[-0.95 -1.12  0.04 -3.25 -0.40 -1.78 -3.53  3.63 -3.84  2.95 -1.31 -0.14
  0.14 -0.46 -0.64 -1.42 -0.60 -0.36 -1.18  3.38 -1.48 -2.70 -0.41 -1.29
  1.25 -1.14 -0.08  1.63 -6.49  0.28 -0.32 -0.21 -1.78 -0.64  0.74] : Rimas:[63]
[-3.13 -2.23  1.26 -3.36 -0.43 -2.02 -3.27  4.44 -3.69  3.55 -0.60  0.26
  0.17 -2.16 -2.61 -0.50 -1.00 -1.42 -0.62  2.17 -0.61 -1.10 -2.45 -0.74
  1.83 -1.58  0.82  1.39 -5.57  0.98 -1.18  0.44 -0.50 -0.42  0.98] : Rimas:[79]
[-2.39 -1.36  1.82 -1.15 -1.23 -0.77 -2.28  2.39 -1.78  1.45 -0.06  0.66
  0.48  0.71 -0.13  0.69 -0.39 -0.03 -1.06  0.95 -0.45  0.21 -0.62 -0.24
  1.71  0.58  0.11  2.02 -5.13  1.05  0.56  0.60  0.11 -1.25  1.15] : Rimas:[76]
[-3.13 -2.37  1.28 -1.23  1.19 -1.72 -1.90  4.06 -1.73  3.27  0.23  1.46
  0.19 -1.22 -1.38 -1.09 -0.77 -0.64 -0.72  2.06 -0.54 -0.34 -1.18  1.54
  2.90 -0.38  0.26  1.52 -3.28  3.03 -0.17  1.00  0.22  0.87  0.68] : kise:[85]
[-0.09 -0.65  2.14  0.26 -2.31 -1.39 -1.88  3.23 -0.01  3.72  0.27  0.72
 -0.15 -1.49 -1.59 -1.98 -1.69  0.05 -1.42  3.08 -0.17 -0.84 -1.30  1.46
  2.22 -1.92 -0.64  1.98 -0.38  0.42 -0.38 -1.35 -1.05  1.13  2.00] : kise:[74]
[-2.81 -0.27  0.87 -2.57  1.54 -2.01 -0.31  2.20 -4.17  3.69 -1.57  0.21
  0.79 -2.04 -1.85  2.08 -0.86  0.60 -0.17  2.59  0.09  1.43 -0.39 -3.27
  1.25  0.30  1.31  0.62 -2.98  1.86 -1.42  0.02 -0.78 -0.39 -1.65] : Rimas:[63]
[-1.96 -0.81  2.62 -1.14 -3.28  0.10 -1.67  3.76 -2.88  1.33 -0.42 -0.08
 -0.15 -0.08 -0.79  0.40 -1.22  0.69 -1.54  4.26 -0.80  0.31 -2.07 -2.88
  1.20 -0.76 -0.76  1.39 -2.80  1.33 -1.36 -0.23 -0.87  0.25 -0.22] : Rimas:[76]
[-2.55 -1.44  1.70 -3.35 -2.32 -0.77 -0.90  4.22 -3.10  1.61 -0.29  2.48
  0.55  0.75 -1.62  0.28 -0.67 -2.53 -1.38  4.35 -0.55 -0.92 -1.63 -0.31
  2.87 -2.56  1.62  2.29 -1.61  1.02  0.10 -0.81 -0.86  0.15  2.79] : muta:[69]
[-3.55 -1.17  1.71 -2.05 -1.17 -1.79 -2.54  4.49 -1.50  3.56 -0.49  2.00
  0.95 -3.33 -2.34 -0.34 -1.63 -2.28 -0.27  2.42  0.56 -0.03 -1.00  2.25
  4.24 -2.86  0.97  1.35 -2.42  1.29 -0.89  0.25  0.30  1.10  2.62] : kise:[74]
[ 1.39 -0.59  2.37 -0.80 -4.08  0.45 -3.80  4.87 -0.65 -0.88 -0.28  0.75
 -1.33 -0.07  0.69 -1.75  0.29  0.04 -2.70  5.04 -1.96 -2.83 -2.07 -1.24
 -0.22  0.14 -1.11  3.99 -3.75  0.63  0.16 -1.67 -2.22  0.26  2.74] : Rimas:[76]
[-5.18 -1.35  0.33 -2.71  2.74 -2.81 -1.71  3.04 -2.60  5.44 -1.27  1.05
  1.41 -3.90 -0.82  2.02 -1.26 -0.67  0.88  0.87  0.75  0.04  0.71  0.88
  3.09 -0.66  1.56  1.06 -6.90  2.57  1.03  1.67  0.70 -0.60  0.80] : kise:[85]
[-1.42 -1.70  1.21 -0.59  0.75 -2.03 -1.76  5.11 -0.79  4.01 -0.15  1.32
 -0.28 -2.90 -1.28 -2.50 -2.02 -1.31 -0.90  4.54 -0.51  0.01 -1.46  1.46
  3.21 -1.15  0.08  1.69  0.60  1.26 -0.98 -0.29 -0.15  2.10  2.46] : kise:[74]
[-3.20 -2.11  2.13 -2.33 -1.54 -0.66 -1.78  3.98 -2.39  2.12 -0.25  1.07
  0.05 -0.27 -2.16 -0.79 -1.59 -1.76 -0.96  3.60 -0.82  0.03 -2.34 -0.01
  2.95 -1.66 -0.51  1.00 -2.97  1.53 -0.90  0.19  0.28  0.58  0.83] : Rimas:[76]
[-3.32 -2.79  1.08 -4.14  0.81 -2.78 -3.26  4.36 -4.05  3.78  0.08  1.05
  0.36 -1.22 -3.18 -1.11 -0.73 -2.73 -0.61  0.83 -0.36 -0.08 -2.54  0.25
  2.88 -1.09  1.56  1.76 -4.94  1.14 -0.64  0.79 -0.34 -0.31  1.45] : Rimas:[79]
[-1.98  0.70  0.88 -2.97 -0.82 -2.21 -4.01  4.57 -1.81  4.32 -0.47  1.90
  0.88 -2.98 -1.87 -1.16 -0.86 -2.11 -0.05  1.97 -0.04 -2.74 -0.66  3.08
  3.47 -2.65  0.95  2.23 -5.24  1.11  0.40 -0.63 -0.72  0.68  3.02] : kise:[74]
[-2.54 -1.08  1.44 -2.75 -0.18 -2.05 -2.64  3.15 -2.61  3.17 -0.37  0.48
  0.77 -2.43 -2.48  0.34 -1.07 -1.26  0.11  0.42  0.37 -0.19 -1.18  0.18
  2.07 -1.41  0.27  0.67 -4.36  0.80 -0.64  0.32  0.20 -0.19  0.98] : Rimas:[76]
[-3.90 -0.93  1.04 -2.84 -1.63  0.14 -1.42  5.14 -2.61  1.03 -1.29  2.38
  0.01 -1.47 -0.77  0.15 -2.02 -2.17 -0.64  5.06 -0.50 -0.91 -0.53 -0.11
  3.10 -3.20  0.22  0.30 -2.52  1.39 -1.25  0.57  0.93  0.49  1.88] : muta:[82]
[-4.40 -1.06  1.57 -3.35 -2.20 -0.05 -1.76  5.50 -4.53  1.73 -1.93  2.79
  0.82 -0.97 -1.66  0.29 -0.84 -1.76 -1.27  7.58 -0.58 -0.44 -0.68 -1.14
  3.60 -2.59  1.55  0.84 -2.72  2.98 -1.81  0.09 -0.35 -0.36  1.07] : muta:[69]
[-4.58 -1.44 -0.24 -3.12  2.86 -2.88 -1.77  3.15 -2.57  4.75 -1.09  1.62
  0.94 -3.15 -0.73  1.23 -1.16 -0.69  0.82  0.66  0.67 -0.38  0.50  1.39
  2.75 -0.83  1.37  0.77 -5.47  2.08  1.03  1.17  0.63 -0.25  1.40] : kise:[85]
[-3.35 -1.01  1.79 -2.32 -0.85 -1.66 -3.35  5.00 -2.23  2.76 -1.33  0.86
  0.29 -4.21 -1.78  0.29 -1.63 -1.15 -0.89  1.77  0.45 -0.08 -1.64 -0.06
  1.85 -0.97  1.39  0.61 -4.81  0.82 -1.42  0.76  0.38 -0.72  1.68] : kise:[60]
[ 0.27 -0.82  2.56 -2.77 -3.24 -0.77 -4.55  4.77 -3.40  1.08 -0.43  0.99
  0.14  0.02 -1.09 -1.07  1.23  0.33 -3.08  4.84 -1.84 -1.90 -1.88 -1.56
 -0.04  1.36  1.36  3.97 -6.72  1.22 -1.41 -1.03 -3.03 -1.48  1.14] : Rimas:[79]
[-4.46 -0.62  1.10 -3.79  0.07 -1.39  0.12  4.99 -3.84  2.84 -1.16  2.11
  0.43 -1.12 -1.02  1.90 -2.37 -1.96  0.15  4.86 -0.04  0.22 -0.59 -1.80
  3.22 -2.52  1.40  1.21 -1.62  1.88  0.09 -0.22 -0.17  0.71  2.06] : muta:[69]
[-3.21 -2.26  2.05 -3.69 -1.35 -1.90 -4.30  5.27 -4.08  4.06 -0.75  1.67
  0.82 -0.59 -2.25 -1.22 -0.63 -1.30 -1.49  3.50 -1.16 -0.87 -1.32  0.53
  3.23 -1.09  1.19  2.90 -7.31  2.03 -1.12  0.29 -0.66 -0.85  1.51] : Rimas:[79]
